Below is a small trained network, with its code and all its weights. Each question gives an input and a target symbol and asks what happens when units are switched off, that is, made to give their printed mean instead of their output.

import numpy as np


def w(rows, s, z=0):
    codes = np.array(rows[::2]) - 128.0
    scale = np.full(codes.shape[1], s)
    scale[-1] = z or s
    return codes * scale


def softmax(a):
    e = np.exp(a - a.max(-1, keepdims=True))
    return e / e.sum(-1, keepdims=True)


def log_softmax(a):
    a = a - a.max(-1, keepdims=True)
    return a - np.log(np.exp(a).sum(-1, keepdims=True))


def net(x, mask):
    ids = ['βγδζμξστω'.index(c) for c in x.split()]
    T = len(ids)
    res = E[ids] + P[:T]
    u = 0
    for l in range(2):
        r = res
        for j in range(3):
            rows = slice(2 * j, 2 * j + 2)
            q, k, v = (r @ M[l][rows].T for M in (Q, K, V))
            z = softmax(np.where(np.tri(T) > 0, q @ k.T / 2**0.5, -1e9)) @ v
            o = O[l][rows]
            res = res + np.where(mask[u + j], z, o[:, -1]) @ o[:, :-1]
        u += 3
    return log_softmax(res[-1] @ U[:, :-1].T + U[:, -1])


Q, K, V, O = {}, {}, {}, {}
E = w([
[246,79,99,164,158,144,155,92,86,189,88],'β',
[111,57,249,128,139,179,241,205,94,43,144],'γ',
[151,177,132,240,169,90,113,190,216,37,167],'δ',
[151,176,191,20,133,127,80,89,146,93,124],'ζ',
[124,73,104,121,42,129,186,87,173,97,58],'μ',
[82,135,88,168,208,149,153,87,80,91,117],'ξ',
[132,194,97,126,50,239,138,210,87,88,148],'σ',
[108,105,86,64,75,26,201,253,112,122,197],'τ',
[153,188,38,100,160,108,148,175,206,207,42],'ω',
],0.0059)
P = w([
[100,135,150,145,97,94,115,124,97,150,135],'0',
[109,104,100,126,136,165,144,112,166,134,186],'1',
[139,181,111,127,130,154,230,80,158,132,198],'2',
[138,213,160,152,112,89,222,115,95,114,109],'3',
[124,118,151,154,133,86,81,191,73,103,47],'4',
[122,33,77,103,183,174,41,189,149,105,121],'5',
[169,90,55,84,203,226,166,103,224,113,202],'6',
[195,214,121,127,164,114,231,95,147,95,112],'7',
[165,195,157,137,171,77,151,159,62,104,1],'8',
[141,77,95,104,198,133,14,209,105,92,8],'9',
],0.0042)
Q[0] = w([
[78,93,193,59,121,71,73,99,158,150,149],'L0H1',
[149,123,148,122,138,111,228,165,121,66,114],'L0H1',
[152,253,167,148,100,88,212,99,81,142,65],'L0H2',
[166,141,108,100,134,132,227,64,198,120,252],'L0H2',
[147,91,27,201,154,105,172,78,202,101,40],'L0H3',
[143,148,172,79,68,145,126,204,167,79,150],'L0H3',
],0.034)
K[0] = w([
[184,64,131,149,123,85,123,67,65,41,134],'L0H1',
[134,190,109,175,95,174,82,153,81,155,114],'L0H1',
[78,43,132,122,109,107,3,184,102,143,60],'L0H2',
[151,239,174,165,71,53,134,134,42,131,29],'L0H2',
[253,95,94,163,156,120,142,135,149,223,80],'L0H3',
[154,158,162,75,63,121,86,153,141,74,148],'L0H3',
],0.033)
V[0] = w([
[131,160,128,148,102,138,113,121,118,94,162],'L0H1',
[188,136,100,155,96,129,98,114,100,111,132],'L0H1',
[207,137,160,91,212,83,109,189,76,198,234],'L0H2',
[86,191,89,76,79,229,120,186,73,163,123],'L0H2',
[5,107,85,131,124,95,162,67,137,9,86],'L0H3',
[67,171,72,84,218,138,123,117,17,190,168],'L0H3',
],0.011)
O[0] = w([
[115,145,132,149,102,129,109,136,119,143,163,139],'L0H1',
[126,156,102,148,114,164,121,151,95,93,152,129],'L0H1',
[111,126,253,128,152,170,152,185,193,200,122,136],'L0H2',
[135,191,107,176,65,251,98,137,138,114,79,126],'L0H2',
[80,88,90,205,97,91,140,41,159,84,94,1],'L0H3',
[105,144,52,81,174,91,116,123,24,105,183,142],'L0H3',
],0.0064,0.0015)
Q[1] = w([
[162,252,158,140,115,89,239,79,110,132,134],'L1H1',
[133,107,66,84,141,207,176,77,202,121,234],'L1H1',
[166,108,119,141,101,117,119,105,121,135,141],'L1H2',
[64,124,145,204,89,108,75,79,133,221,180],'L1H2',
[104,96,151,152,104,76,60,187,53,115,37],'L1H3',
[153,231,169,150,111,79,214,98,95,132,101],'L1H3',
],0.04)
K[1] = w([
[89,89,166,159,117,73,25,194,46,131,13],'L1H1',
[141,237,187,152,79,60,220,100,56,137,69],'L1H1',
[111,139,136,125,156,152,99,98,123,95,144],'L1H2',
[23,130,172,145,48,113,126,124,121,86,207],'L1H2',
[126,10,51,95,167,221,89,128,213,121,218],'L1H3',
[97,38,142,151,123,110,4,189,88,135,48],'L1H3',
],0.035)
V[1] = w([
[49,190,174,133,176,117,82,137,157,23,176],'L1H1',
[126,162,163,49,151,137,78,21,139,148,78],'L1H1',
[136,118,49,164,130,113,158,151,121,252,110],'L1H2',
[27,187,62,60,128,97,147,186,209,116,81],'L1H2',
[163,83,198,75,27,123,121,141,140,52,152],'L1H3',
[125,45,191,161,139,196,165,71,11,114,153],'L1H3',
],0.015)
O[1] = w([
[160,166,86,105,127,87,92,176,183,122,128,176],'L1H1',
[176,132,162,213,147,114,109,125,177,85,142,160],'L1H1',
[63,139,80,100,152,134,172,147,189,45,70,255],'L1H2',
[3,148,130,131,152,158,119,111,139,209,116,124],'L1H2',
[73,168,133,148,165,121,70,119,121,190,168,155],'L1H3',
[181,146,172,96,173,150,102,118,84,99,141,119],'L1H3',
],0.0078,0.0045)
U = w([
[161,171,188,36,152,116,41,85,116,178,145,128],'β',
[110,93,93,78,87,15,161,193,114,168,177,48],'γ',
[178,126,106,93,144,130,147,153,123,70,110,236],'δ',
[115,62,235,130,163,158,193,166,86,124,153,117],'ζ',
[69,135,138,102,150,156,155,146,155,145,88,100],'μ',
[140,195,75,152,48,254,98,169,86,132,138,4],'ξ',
[140,155,142,213,166,98,90,156,192,126,141,190],'σ',
[114,107,21,175,162,77,109,36,55,98,144,124],'τ',
[135,73,111,162,39,136,155,57,175,147,64,109],'ω',
],0.0054,0.0028)

Each question gives the input, a string of symbols that net reads in full, and the target symbol t.
The units are the heads (2 rows each of Q, K, V and O). Each row of codes is followed by its name. A weight is (code - 128) times the scale printed after its matrix; where a second scale follows, it is the last column's (O and U).
mask holds one flag per head, layer by layer. A switched-off head (its flag False) gives its mean, the last column of its rows in O, instead of its output. The means were averaged over made-up inputs and are rounded, as every weight is.
A unit's drop is (log p(t) with every unit on - log p(t) with that unit switched off) / (log p(t) with every unit on - log p(t) with every unit switched off).
The circuit of an input: a set's keep is (log p(t) with only the set's units on - log p(t) with every unit switched off) / (log p(t) with every unit on - log p(t) with every unit switched off). Starting from all 6 units, units are removed one at a time, each time the one whose removal leaves the highest keep (on an exact tie, the one counted first), for as long as the keep stays at least 0.8.
circuit, biggest first: the units of the circuit, biggest drop first
unit that matters most: the unit with the biggest drop
which heads matter: for each layer, one digit per head in row order, 1 if its drop is at least 0.15 and else 0, layers parted by /
drop when u is switched off: that unit's drop, to one decimal
input ζ τ ξ ζ δ, target μ: which heads matter => 011 / 110
input ζ σ ζ μ, target σ: unit that matters most => L1H1
input ξ γ ζ ζ ζ ζ ξ ζ ζ, target σ: circuit, biggest first => [L1H1; L1H3]
input ζ μ ξ ξ ξ β ζ ω μ, target μ: circuit, biggest first => [L1H2; L0H1]
input β ζ ξ ξ ζ μ, target δ: which heads matter => 000 / 011
input σ ζ ξ τ, target ξ: which heads matter => 010 / 000
input μ μ ξ δ ξ, target τ: circuit, biggest first => [L0H2; L0H3]
input ξ ξ ζ μ μ γ δ γ γ ζ, target γ: circuit, biggest first => [L1H3; L1H1; L0H2]
input δ γ ζ ξ ζ ξ ξ β ζ τ, target δ: circuit, biggest first => [L1H3; L1H2]
input δ ζ μ ξ, target γ: circuit, biggest first => [L1H1; L0H2]
input ξ ξ γ δ ζ ζ γ μ ξ ξ, target β: circuit, biggest first => [L1H3; L1H2]
input ξ ζ δ β, target δ: which heads matter => 001 / 011
input ζ ζ μ γ ω ξ β σ β γ, target ζ: which heads matter => 010 / 100
input β ξ ω, target μ: which heads matter => 100 / 010
input σ μ β, target ξ: which heads matter => 010 / 000
input ζ ω ζ ζ μ γ δ ζ, target τ: circuit, biggest first => [L0H2]
input μ ζ ζ ζ ζ ω ζ ξ ξ, target μ: which heads matter => 000 / 010
input β ξ ζ β σ, target δ: circuit, biggest first => [L1H2; L1H3]
input ξ ζ ζ ζ δ ζ δ ζ ω ζ, target μ: drop when L1H2 is switched off => 0.8
input τ μ β ω ζ, target τ: drop when L1H3 is switched off => 0.1
input γ ξ ζ, target β: drop when L1H3 is switched off => 0.5
input μ γ ζ γ ζ, target β: drop when L0H1 is switched off => 0.0
input β ω ζ β ζ ω γ μ τ σ, target μ: circuit, biggest first => [L1H2]
input μ ζ μ ζ β ξ μ ξ, target ζ: circuit, biggest first => [L1H1; L0H2]
input ζ γ ζ ξ β μ ζ, target δ: circuit, biggest first => [L1H3; L1H2]
input ω ξ ξ σ ξ ξ ζ β δ, target δ: circuit, biggest first => [L1H2; L1H3]
input μ ζ γ ζ μ ξ τ ω, target τ: circuit, biggest first => [L0H2]
